Each row is followed by one of two labels, saying whether the row has a hidden trait. Each part has a new trait and two new labels.
In the rows, 128 means zero.
[147 125 123 115  83 143 135 136 158 138 160 134 117 133 125 153 117  88
 146  92 135 124  90 131 160 114 104 143 122 173 122 157 129  65  39  72
 137 144 126 119  62 119 191 112 103 145 124 130 123 103 125  30 108 141
  94 114 141 108 146 147 130  85 140 125 159 129 170 105  41  77  94 120
 174  80 144 102 179 135 128 134  71 126 120 130 116 115 123 114 193  65]  q104
[158 100 137 144 121 125 114 179 133 128 160 135 119 132 137 143 126  89
 142 110 147 108  87 140 168 130 104 140 114 216 119 199 121  18 128  89
 136 138 127  83 113 111 174 101 129 148 134 146 105 123 130   1 133  72
 129  91 135 111 146 143 114 104 151 128 134 140 184 108  80  92 101 145
 211 117 131 107 138 133 115 130 101 126 117 130 135 122 150 116 131  79]  q674
[162 139 117 115 133 142 140 194 103 119 126 129 132 118 110 120 115 121
 137 132 169 114 125 145 149 164 122 109 120 159 118 182 125  66 184 111
 129 127 126 124 147 109   1 120 113 126 133 117 129 144 139 166 135  91
  17 104 109 131 168 129 127  98 116 135 136 127 179 111 134 103  78 139
 210 105 122 108 136 130 122 121 153 125  90 125  56 154 166 116 144  78]  q674
[150 161 121  90  90 153 145 163 148 134 132 120 115 127 116 145 116  86
 145  93 127 136 102 134 166 117 113 129 126 177 121 146 131 157  71  79
 135 142 126 149  73 118 108 116  96 140 124 110 134 108 122  92 109 144
  46 150 140 112 152 144 138  77 118 127 185 119 172 115  57  77  72 120
 145  85 138 103 172 127 124 133  77 127 117 132  79 127 127 116 197  77]  q104
[151 150 114  91 101 151 143 166 152 132 141 126 118 124 115 149 117 102
 144  87 131 134  79 131 151 117 118 131 126 168 122 146 133 101  56  95
 135 142 125 139  84 121 117 114  96 136 125 108 138 108 124 102 107 158
  54 145 141 114 154 149 137  78 119 127 169 121 193 112  51  80  77 107
 167  81 142 104 172 131 128 132  73 126 113 131  71 126 127 114 221  53]  q104
[149 152 117 102  93 153 145 157 140 134 139 122 115 126 118 143 116 100
 143  93 139 133  93 132 158 118 108 131 123 175 123 133 132 142  69  87
 134 147 127 145  78 119 123 112  90 135 124 109 137 109 123  79 101 145
  34 142 135 116 155 142 137  72 120 126 179 120 175 113  62  75  77 117
 144  80 139 107 175 128 126 131 103 127 112 130  76 124 127 115 213  74]  q104
[160  99 132 148 121 121 112 166 131 127 163 137 118 133 134 140 121  99
 142 110 149 107  92 142 171 134 101 138 118 194 119 189 120  18 108  82
 136 135 127  85 112 110 148 101 129 147 133 149 105 126 130   1 127  65
 146  87 131 109 150 140 116 117 148 131 138 140 169 107  65  94 105 138
 145 119 128 110 137 134 114 130 106 126 109 131 132 124 150 119 110  82]  q674
[146 135 111  98  84 153 143 144 149 139 143 132 123 125 113 152 116 118
 148 105 142 123  96 132 146 119 109 129 131 143 124 153 133 102  46 102
 133 142 124 123  73 122 140 122  86 138 123 113 141 113 131  84 111 170
  27 126 138 118 155 143 142  85 121 125 158 124 174 104  54  80  99 108
 177  59 149 117 203 134 128 130  86 123 102 128  72 119 119 113 212  90]  q104
[146 144 114  99  87 151 153 157 153 136 139 125 117 125 114 148 119 102
 146  95 136 127  84 131 155 117 110 131 125 168 121 145 132 102  46  85
 134 143 126 129  96 120 117 119 100 135 122 111 136 107 125  96 105 151
  29 136 137 115 158 147 137  82 121 126 168 120 171 111  84  79  89 116
 173  77 142 118 171 130 129 132  74 126 109 129  80 123 127 112 202  70]  q104
[148 137 129 113  98 140 130 158 155 134 144 127 113 131 128 152 119  75
 142  85 126 130  74 130 162 114 107 142 120 200 123 161 128  87  55  73
 138 146 126 124  71 129 184 108 106 144 125 125 121 102 122  41 106 107
 105 131 140 107 146 152 130  90 137 129 169 130 172 111  53  86  90 123
 171  84 138 108 171 129 123 135  67 126 119 132 129 124 130 118 175  76]  q104
[163  95 130 144 124 123 121 192 116 121 148 134 130 126 128 131 122 103
 136 130 170 106 107 144 163 148 110 129 113 192 119 205 116  19 166  91
 133 129 127  85 129 110  71 105 129 139 136 141 101 140 137  33 133  50
  96  78 122 116 161 136 115 104 142 133 121 140 172 109 101 109 101 144
 219 127 123 111 136 133 113 127 143 124  99 129 111 136 164 119 106 108]  q674
[149 132 122 113  97 143 138 156 153 136 150 129 115 132 127 151 119  85
 142  87 132 126  79 130 165 112 106 141 126 191 122 150 129  69  42  81
 137 143 126 114  55 121 182 111 107 146 125 136 121 108 122  28 105 109
  91 125 142 107 149 151 127  78 136 123 169 127 164 112  46  86 101 123
 176  84 143 111 169 134 125 135  63 125 116 132 106 113 128 111 194  82]  q104

Part 2:
[103 137 114 156 126 152 157 163 116 125 110 194 204 117  37 100 110  89
 116  96 101 130 167 144 126 151 130 131 142 174 115 125 107 155 167 161
 201 131  54  94 132  98 163 134 197 149 121  73  97 179 211 112 235 126
 104 182 124 151  98 108 123 160 116]  N
[133 106 106 133 116 144 114 117  97 117 102  84  72 142 179 116 128 140
 148 182 137 172  86 194 125 115 150 115 146 100 154 132 166 125 105 123
  97 115 174 119 178 139 121 141 102  73 159 178 163 104  95 161  87 125
 187  75 130 110 165 123 175 120 155]  A
[144 143 117 100 114  97 106  97 114 152 203 113  76 126 200 190 141 120
 160 166 140  97  92 147 159 139 169 156 106  66 139 135 129  70 141  78
  58 126 255 119 135 143  97 124 136  90 123 133 159 157  53 174 110 148
 154  62 140  94 144 139 144 105 140]  A
[143 129 119  91 117 117  97  93  96 142 170  90  62 138 196 165 146 138
 152 169 149 136  83 150 154 122 155 137  99  69 139 137 137  90 116  81
  51 124 232 117 136 142 104 128 112  98 125 165 166 116  50 163  61 141
 180  58 141  93 158 134 146 109 145]  A
[145 150 142  91 129  90 106  93 129 152 201 116  85 126 182 191 147 131
 143 140 149  91 114 104 153 131 137 150  84  68 124 136 114  69 129  53
  66 134 226 141  93 143 100 115 121 130 102 138 138 128  62 149  69 149
 128  80 141 100 132 141 114 100 125]  A
[ 93 120 106 152 127 149 115 123  97 103  11 124 116 140 123  74 134 118
 134 146 145 162 149 139 124 102 138  83 108 199 148 127 134 162  88 157
 167 130 103  96 153 132 159 136 119  99 132 156 129  86 159 109 133 109
 132 147  92 128 144 102 117 176 142]  N
[129 155 136  89 122 105 117 118 119 161 213 154 136 117 131 183 139 104
 142 120 127  89 132  97 161 152 146 162  77 106 106 135  91  80 168  86
 107 136 190 103  96 123 113 118 168 144  92  94 113 178 103 136 134 150
 107 113 137 111 109 132 109 120 116]  A
[132 106 106 141 105 134 112 127 110 108 117  78  82 138 190 105 119 136
 171 189 131 180  81 182 129 108 160 110 161 106 161 129 167 126 106 127
 106 110 183 110 201 137 120 146 102  44 165 185 176 118  95 162  92 130
 188  92 109 116 166 128 175 131 162]  A
[107 112 103 155 121 154 128 141 102 102  30 121 129 133 115  70 121 121
 137 146 129 174 137 165 117 109 138  90 135 181 148 126 140 162 110 165
 170 124  97 102 172 125 153 141 126  80 152 157 134 108 154 121 147 113
 151 148 101 136 145 107 142 167 143]  N
[117 153 137 112 125 129 133 148 128 149 172 177 196 112  71 147 128  98
 126  98 105  99 155 100 144 155 122 152 117 143  90 132  91 118 176 123
 153 137 109  93  96 107 137 128 180 168 102  72  99 189 162 109 193 144
  91 165 135 143  98 127 103 131 102]  N
[117 112  95 150 116 145 121 115  92 106  62  98  98 141 147  89 122 120
 145 172 135 173 108 189 125 114 159 104 137 139 157 128 156 139 108 130
 131 118 163 105 192 133 142 144 123  68 156 170 156 107 123 152 121 120
 172 111 110 118 160 111 163 148 155]  A
[109 116 122 156 118 167 142 164 118 110  83 148 183 123  66  80 118 118
 129 118 102 169 138 154 116 134 117 120 166 173 118 129 128 176 139 159
 187 120  50  94 157 105 148 139 147 133 145 123 115 146 197 106 190 124
 121 171 119 153 123 121 139 140 125]  A
[134 162 139  98 125  94 127 118 132 167 221 164 141 114 127 192 136 106
 131 115 128  81 133  93 160 156 141 171  92  78 102 132  88  75 166  82
  98 139 183 115  89 126 115 116 171 156  89  78 115 186 104 141 144 153
 102 135 148 113  51 134 105 113 112]  A
[125 156 161  63 125 109  99 115 119 167 167 141 143 120 127 176 162 118
 137 130 138  86 155  56 169 144 111 149  59 121  87 140  65 102 137  89
 112 141 138  88  54 121 119 114 139 190  83 101  93 144 104  92 114 151
  84 157 127 121 111 140  77 122 105]  N
[136 151 112 147 116  92 150 125 145 142 217 163 148 110 144 181 102  97
 142 128 112 107 107 133 148 145 176 175 143  82 140 120 131  83 182 109
 105 128 182 136 152 133 120 128 177  91 118  85 148 215  84 181 164 144
 128 108 144 110 105 128 150 117 134]  A
[142 156 128  85 126 102 118 101 112 161 240 147 111 121 150 204 136 109
 138 136 136  89 105 128 159 156 154 170  89  66 118 135 112  64 171  70
  54 133 224 117  96 132 105 121 163 129  78 100 132 175  65 164 121 153
 131  93 158  98 113 137 127 100 121]  A
[110 115 135 126 127 172 128 150 112 120  55 137 167 131  72  78 134 126
 118 110 115 146 154 135 114 130 103 105 140 167 110 133 115 180 121 157
 180 128  41  99 125 107 149 130 133 156 136 128  99 119 195  88 164 119
 114 171 122 155 123 122 121 145 116]  N
[128 125 102 129 123 122 109 101 106 128 122 105  69 139 177 134 131 126
 145 165 147 141 109 156 138 118 160 122 111 115 131 128 144 107 114 107
  91 126 192 126 151 145 125 132 122  78 133 161 163 115  90 159  95 127
 163  93 125  99 154 117 145 133 148]  A
[142 142 123  99 132 114 131 137 122 147 205 139 110 125 139 184 129 122
 121 130 131  99 111 138 145 155 142 156 110  75 123 131 128  93 154  95
  85 133 185 139 110 129 113 121 150 129 118 105 129 152 102 156 121 139
 135  99 159 110 125 132 138 108 126]  A
[122 100 129 142 111 165 120 148 123 102  62  97 147 134 119  65 120 141
 149 151 110 182 123 155 112 115 122  98 175 160 130 130 148 180 102 167
 174 112 103  95 176 114 133 145  96 112 168 163 137 112 166 101 132 124
 147 145 102 152 144 133 150 139 140]  A
[121 142 139 107 117 137 132 148 122 148 173 160 181 114  85 150 127 106
 133 110 103 114 140 119 144 162 125 151 124 123  95 133  95 124 168 122
 142 129 114  83 107 102 129 126 172 158 111  92 107 183 156 118 177 146
 109 146 142 130  99 134 121 125 112]  N
